Below are the code and all the weights of a small trained network. Each question names an input and a class and asks about switching units off, where a switched-off unit gives its printed mean instead of its output.

import numpy as np


def w(rows, s, z=0):
    codes = np.array(rows[::2]) - 128.0
    scale = np.full(codes.shape[1], s)
    scale[-1] = z or s
    return codes * scale


def norm(h):
    return h / np.sqrt((h * h).mean(-1, keepdims=True) + 1e-5)


def f(y):
    return y / 2 * (1 + np.tanh(0.7978845608 * (y + 0.044715 * y**3)))


def log_softmax(a):
    a = a - a.max(-1, keepdims=True)
    return a - np.log(np.exp(a).sum(-1, keepdims=True))


def net(x, mask):
    res = np.array(x, float).reshape(1, 5) / 4 @ E
    u = 0
    for l in range(3):
        y = f(norm(res) @ A[l][:, :-1].T + A[l][:, -1])
        res = res + np.where(mask[u : u + 7], y, B[l][:, -1]) @ B[l][:, :-1]
        u += 7
    return log_softmax(norm(res)[-1] @ U[:, :-1].T + U[:, -1])


A, B = {}, {}
E = w([
[185,47,46,205,169,207,151],'x0',
[44,139,106,111,204,179,62],'x1',
[129,135,150,207,242,17,137],'x2',
[50,57,175,247,45,131,90],'x3',
[106,43,143,72,149,111,173],'x4',
],0.0013)
A[0] = w([
[129,149,150,181,188,71,120,133],'0.n1',
[167,105,105,178,143,188,138,168],'0.n2',
[133,110,137,144,145,131,103,3],'0.n3',
[165,154,73,72,173,97,121,76],'0.n4',
[76,2,136,57,152,93,208,129],'0.n5',
[194,162,98,77,162,115,155,63],'0.n6',
[165,240,90,203,102,138,81,50],'0.n7',
],0.0042,0.0027)
B[0] = w([
[122,129,91,83,90,127,107,211],'0.n1',
[109,110,161,74,126,108,101,232],'0.n2',
[164,120,109,187,105,83,175,37],'0.n3',
[103,146,147,144,137,166,191,157],'0.n4',
[198,254,139,203,114,181,50,249],'0.n5',
[96,146,129,135,145,164,185,167],'0.n6',
[210,177,171,159,146,172,74,144],'0.n7',
],0.0045,0.0013)
A[1] = w([
[188,145,107,42,179,108,112,14],'1.n1',
[99,91,139,176,56,96,46,113],'1.n2',
[198,32,10,205,174,197,150,81],'1.n3',
[231,112,148,156,33,80,234,115],'1.n4',
[234,101,158,159,55,65,230,54],'1.n5',
[128,139,129,222,249,4,148,41],'1.n6',
[46,104,103,103,187,141,57,4],'1.n7',
],0.0035,0.0013)
B[1] = w([
[137,117,146,188,87,149,182,138],'1.n1',
[150,139,116,131,161,128,216,251],'1.n2',
[100,143,254,57,113,57,100,163],'1.n3',
[59,146,91,125,198,173,72,183],'1.n4',
[45,161,102,133,202,166,69,153],'1.n5',
[158,98,63,64,17,200,100,156],'1.n6',
[99,164,103,143,179,157,117,141],'1.n7',
],0.0045,0.0016)
A[2] = w([
[205,118,174,96,27,92,177,4],'2.n1',
[146,92,55,64,9,193,101,21],'2.n2',
[81,203,163,102,91,70,135,83],'2.n3',
[143,167,110,144,140,140,157,215],'2.n4',
[50,125,125,99,134,233,122,159],'2.n5',
[180,143,152,148,126,163,108,95],'2.n6',
[58,74,146,252,53,110,108,135],'2.n7',
],0.0039,0.0021)
B[2] = w([
[32,158,102,163,213,107,89,117],'2.n1',
[181,122,40,71,103,49,103,161],'2.n2',
[182,3,180,103,171,168,78,156],'2.n3',
[104,23,102,159,107,130,153,205],'2.n4',
[116,136,93,175,156,51,118,250],'2.n5',
[158,126,111,169,103,134,122,149],'2.n6',
[176,200,94,43,178,201,212,184],'2.n7',
],0.0039,0.0021)
U = w([
[134,146,118,91,153,170,246,180],'0',
[143,118,56,76,75,82,94,172],'1',
[120,94,227,84,138,118,87,171],'2',
[189,169,144,182,107,175,93,159],'3',
[64,149,92,165,187,129,94,143],'4',
[118,95,138,196,109,92,162,97],'5',
[114,102,143,154,91,104,153,3],'6',
[118,102,141,153,93,110,156,10],'7',
],0.013,0.0055)

Each question gives the input, the list of numbers given to net, and the class t.
The units are the neurons (one row each of A and B). Each row of codes is followed by its name. A weight is (code - 128) times the scale printed after its matrix; where a second scale follows, it is the last column's (A, B and U).
mask holds one flag per neuron, layer by layer. A switched-off neuron (its flag False) gives its mean, the last column of its row in B, instead of its output. The means were averaged over made-up inputs and are rounded, as every weight is.
A unit's drop is (log p(t) with every unit on - log p(t) with that unit switched off) / (log p(t) with every unit on - log p(t) with every unit switched off).
The circuit of an input: a set's keep is (log p(t) with only the set's units on - log p(t) with every unit switched off) / (log p(t) with every unit on - log p(t) with every unit switched off). Starting from the 12 units with the biggest drops (on a tie, the unit counted first), units are removed one at a time, each time the one whose removal leaves the highest keep (on an exact tie, the one counted first), for as long as the keep stays at least 0.8.
circuit, biggest first: the units of the circuit, biggest drop first
top k neurons: the k neurons with the biggest drops, biggest first
k most important neurons of layer l: the k neurons of layer l with the biggest drops, biggest first
input [4,-8,-2,2,6], class 4: top 2 neurons	1.n4, 1.n5
input [-7,-1,8,-6,-6], class 1: top 3 neurons	1.n6, 0.n5, 1.n3
input [6,-1,-7,6,6], class 1: top 2 neurons	2.n2, 0.n2
input [-4,6,-7,-1,-6], class 1: circuit, biggest first	0.n5, 2.n2
input [4,7,-3,-3,7], class 3: top 4 neurons	0.n5, 1.n4, 1.n5, 2.n1
input [8,-4,8,-1,-8], class 1: circuit, biggest first	1.n6, 0.n5
input [7,-7,1,-4,2], class 2: circuit, biggest first	1.n3
input [4,6,-5,-7,8], class 3: top 4 neurons	0.n5, 1.n2, 2.n7, 2.n6
input [8,-7,-8,-3,-2], class 1: top 2 neurons	0.n2, 2.n2
input [-8,5,7,4,-7], class 2: circuit, biggest first	2.n3, 1.n4
input [-3,8,5,-6,-8], class 3: top 4 neurons	0.n7, 1.n4, 1.n5, 2.n1
input [6,5,6,-4,-1], class 1: 4 most important neurons of layer 1	1.n6, 1.n2, 1.n5, 1.n4
input [4,7,0,-7,8], class 3: 3 most important neurons of layer 1	1.n2, 1.n4, 1.n5
input [7,6,-6,-3,4], class 2: top 3 neurons	1.n3, 0.n1, 1.n6
input [-3,2,2,7,3], class 0: circuit, biggest first	2.n7
input [3,8,-7,8,-4], class 0: 2 most important neurons of layer 2	2.n7, 2.n1
input [6,7,0,8,-1], class 0: circuit, biggest first	2.n7, 1.n4
input [-3,-7,3,7,-5], class 0: top 2 neurons	2.n7, 0.n5
input [8,-6,4,5,-5], class 2: circuit, biggest first	1.n3, 0.n5
input [1,2,4,4,4], class 0: top 3 neurons	0.n7, 2.n7, 1.n2
input [-2,-3,5,6,3], class 0: top 2 neurons	2.n7, 1.n2
input [8,6,6,4,-8], class 2: most important neuron of layer 0	0.n5
input [8,0,-5,4,8], class 2: top 2 neurons	1.n3, 0.n7
input [-5,6,2,1,-8], class 3: circuit, biggest first	0.n7, 1.n4
input [5,-4,-7,4,-7], class 1: top 4 neurons	2.n2, 0.n5, 0.n2, 1.n1
input [-4,-8,-2,2,-7], class 4: 3 most important neurons of layer 1	1.n4, 1.n5, 1.n3
